Below are the code and all the weights of a small trained network. Each question names an input and a target symbol and asks about switching units off, where a switched-off unit gives its printed mean instead of its output.

import numpy as np


def w(rows, s, z=0):
    codes = np.array(rows[::2]) - 128.0
    scale = np.full(codes.shape[1], s)
    scale[-1] = z or s
    return codes * scale


def f(y):
    return y / 2 * (1 + np.tanh(0.7978845608 * (y + 0.044715 * y**3)))


def softmax(a):
    e = np.exp(a - a.max(-1, keepdims=True))
    return e / e.sum(-1, keepdims=True)


def log_softmax(a):
    a = a - a.max(-1, keepdims=True)
    return a - np.log(np.exp(a).sum(-1, keepdims=True))


def net(x, mask):
    ids = ['γεζλστ'.index(c) for c in x.split()]
    T = len(ids)
    res = E[ids] + P[:T]
    r = res
    for j in range(2):
        rows = slice(3 * j, 3 * j + 3)
        q, k, v = (r @ M[0][rows].T for M in (Q, K, V))
        z = softmax(np.where(np.tri(T) > 0, q @ k.T / 3**0.5, -1e9)) @ v
        o = O[0][rows]
        res = res + np.where(mask[j], z, o[:, -1]) @ o[:, :-1]
    y = f(res @ A[0][:, :-1].T + A[0][:, -1])
    res = res + np.where(mask[2:10], y, B[0][:, -1]) @ B[0][:, :-1]
    return log_softmax(res[-1] @ U[:, :-1].T + U[:, -1])


Q, K, V, O, A, B = {}, {}, {}, {}, {}, {}
E = w([
[170,93,142,76,50,85,205,164,199,137],'γ',
[159,102,175,230,136,120,170,89,82,129],'ε',
[163,173,153,88,99,170,197,101,120,212],'ζ',
[70,106,108,49,151,186,205,216,184,196],'λ',
[74,87,183,114,139,153,103,124,156,158],'σ',
[146,154,110,146,252,95,114,138,190,115],'τ',
],0.018)
P = w([
[49,188,152,99,114,3,194,164,88,151],'0',
[82,181,172,127,119,47,191,154,130,160],'1',
[106,158,180,111,127,77,188,162,123,135],'2',
[123,134,172,111,136,81,174,157,111,142],'3',
[133,120,157,115,134,98,166,157,112,145],'4',
[137,124,164,111,129,126,157,150,138,108],'5',
[137,102,135,134,124,120,141,148,134,154],'6',
[148,96,125,138,123,140,125,152,130,161],'7',
[150,101,136,134,124,162,116,151,160,129],'8',
[159,77,107,144,124,162,108,131,151,154],'9',
[155,73,97,138,117,184,102,117,164,129],'10',
[161,81,112,129,114,224,88,117,179,116],'11',
[177,61,101,125,128,244,86,107,165,112],'12',
[159,107,120,136,99,254,63,104,238,103],'13',
],0.0099)
Q[0] = w([
[155,152,85,169,195,105,129,129,134,100],'head 1',
[55,151,122,121,127,63,9,123,37,68],'head 1',
[153,181,45,33,75,141,147,151,128,132],'head 1',
[207,109,111,187,238,138,145,148,185,154],'head 2',
[219,6,204,188,27,150,165,130,159,143],'head 2',
[134,224,53,132,157,22,74,107,82,3],'head 2',
],0.035)
K[0] = w([
[156,148,127,131,146,113,172,145,140,137],'head 1',
[127,185,95,25,84,108,228,151,138,183],'head 1',
[180,89,56,69,131,189,65,110,173,148],'head 1',
[136,150,118,149,241,70,132,165,134,139],'head 2',
[254,6,105,183,88,79,123,111,87,155],'head 2',
[177,226,77,16,144,63,119,123,210,133],'head 2',
],0.033)
V[0] = w([
[59,170,215,142,123,100,12,52,74,135],'head 1',
[209,155,67,153,190,187,75,94,85,140],'head 1',
[214,92,91,109,34,185,132,97,112,145],'head 1',
[134,152,169,152,85,141,105,81,169,92],'head 2',
[126,43,19,141,211,190,170,118,87,223],'head 2',
[163,3,217,69,116,114,65,161,173,187],'head 2',
],0.013)
O[0] = w([
[67,134,215,100,176,233,135,35,141,153,153],'head 1',
[116,217,122,154,163,125,167,178,56,206,48],'head 1',
[53,18,87,171,146,16,184,59,129,140,10],'head 1',
[65,176,164,68,175,139,163,140,108,92,124],'head 2',
[254,71,216,77,140,145,121,150,133,179,145],'head 2',
[93,97,19,6,122,174,175,4,100,188,179],'head 2',
],0.0056,0.012)
A[0] = w([
[92,104,141,86,107,132,99,75,125,152,55],'neuron 1',
[182,186,127,118,152,149,115,105,135,151,177],'neuron 2',
[169,171,105,167,140,171,110,62,96,152,14],'neuron 3',
[41,187,143,162,136,2,170,143,18,173,1],'neuron 4',
[157,140,56,179,144,134,31,125,100,104,49],'neuron 5',
[68,91,155,137,103,148,88,99,111,103,104],'neuron 6',
[148,115,143,148,65,104,162,58,98,114,118],'neuron 7',
[145,158,203,127,123,71,150,107,105,104,185],'neuron 8',
],0.019,0.004)
B[0] = w([
[133,150,163,160,130,129,89,159,129,98,250],'neuron 1',
[93,108,93,147,131,112,113,70,110,110,242],'neuron 2',
[135,136,132,105,114,120,161,192,160,140,162],'neuron 3',
[107,113,156,4,107,67,18,144,37,62,137],'neuron 4',
[134,129,126,91,84,153,156,129,99,159,151],'neuron 5',
[139,129,103,130,137,121,180,125,129,161,193],'neuron 6',
[115,153,146,145,178,140,136,132,125,141,176],'neuron 7',
[151,95,91,112,104,102,149,142,116,162,170],'neuron 8',
],0.017,0.015)
U = w([
[197,101,83,163,39,148,156,155,159,97,2],'γ',
[127,132,44,154,60,183,164,65,99,120,167],'ε',
[142,172,163,166,78,214,140,138,129,100,249],'ζ',
[138,114,141,116,114,132,165,139,62,118,70],'λ',
[143,112,135,175,106,172,254,115,115,174,87],'σ',
[124,108,49,196,172,90,144,132,160,66,100],'τ',
],0.0047,0.0026)

Each question gives the input, a string of symbols that net reads in full, and the target symbol t.
The units are the heads (3 rows each of Q, K, V and O) and the neurons (one row each of A and B). Each row of codes is followed by its name. A weight is (code - 128) times the scale printed after its matrix; where a second scale follows, it is the last column's (O, A, B and U).
mask holds one flag per unit, heads first, then neurons. A switched-off unit (its flag False) gives its mean, the last column of its rows in O or B, instead of its output. The means were averaged over made-up inputs and are rounded, as every weight is.
A unit's drop is (log p(t) with every unit on - log p(t) with that unit switched off) / (log p(t) with every unit on - log p(t) with every unit switched off).
The circuit of an input: a set's keep is (log p(t) with only the set's units on - log p(t) with every unit switched off) / (log p(t) with every unit on - log p(t) with every unit switched off). Starting from all 10 units, units are removed one at a time, each time the one whose removal leaves the highest keep (on an exact tie, the one counted first), for as long as the keep stays at least 0.8.
units of the circuit, in order: the units of the circuit, biggest drop first
k most important neurons: the k neurons with the biggest drops, biggest first
which heads matter: for each layer, one digit per head in row order, 1 if its drop is at least 0.15 and else 0, layers parted by /
drop of u: that unit's drop, to one decimal
input σ ζ τ γ ε λ λ σ ε, target σ: units of the circuit, in order : head 1; neuron 1; neuron 7
input γ ζ ζ γ τ λ λ, target ε: units of the circuit, in order : neuron 2; head 1; head 2
input γ σ λ γ σ ε σ ε τ λ λ ε ζ, target σ: units of the circuit, in order : head 1; neuron 3
input λ λ γ ζ, target λ: units of the circuit, in order : head 1; neuron 4
input τ λ ζ σ λ ζ γ γ ζ λ γ λ γ, target ζ: units of the circuit, in order : neuron 1; head 2; head 1
input ε ζ ζ λ τ λ ε ε σ λ σ ε γ ζ, target σ: units of the circuit, in order : head 1
input λ σ λ, target ζ: which heads matter : 10
input ε λ γ λ σ, target σ: which heads matter : 11
input ε λ γ λ σ λ σ λ τ, target ε: which heads matter : 00
input τ σ ε σ λ σ σ λ σ τ ζ ε, target σ: which heads matter : 10
input γ σ λ σ ζ ε, target λ: which heads matter : 11
input λ γ τ σ σ λ σ λ, target ζ: units of the circuit, in order : neuron 1; head 1; head 2; neuron 2
input τ ζ γ τ τ ζ γ, target ε: 2 most important neurons : neuron 2; neuron 1
input σ τ τ ζ, target ε: most important neuron : neuron 2
input ζ ζ ζ, target λ: units of the circuit, in order : head 1; neuron 4; head 2
input λ γ τ, target ε: 3 most important neurons : neuron 2; neuron 5; neuron 1
input λ γ σ ζ γ, target ζ: 2 most important neurons : neuron 1; neuron 2
input τ ε λ λ σ σ, target σ: drop of head 1 : 0.2
input τ σ τ λ ε ζ ε σ σ ε ε γ ζ λ, target σ: drop of head 1 : 1.3
input ζ γ λ, target γ: drop of head 2 : 0.1
input γ σ γ σ λ γ ε ζ λ ζ ζ ζ ε λ, target σ: drop of head 2 : 0.1
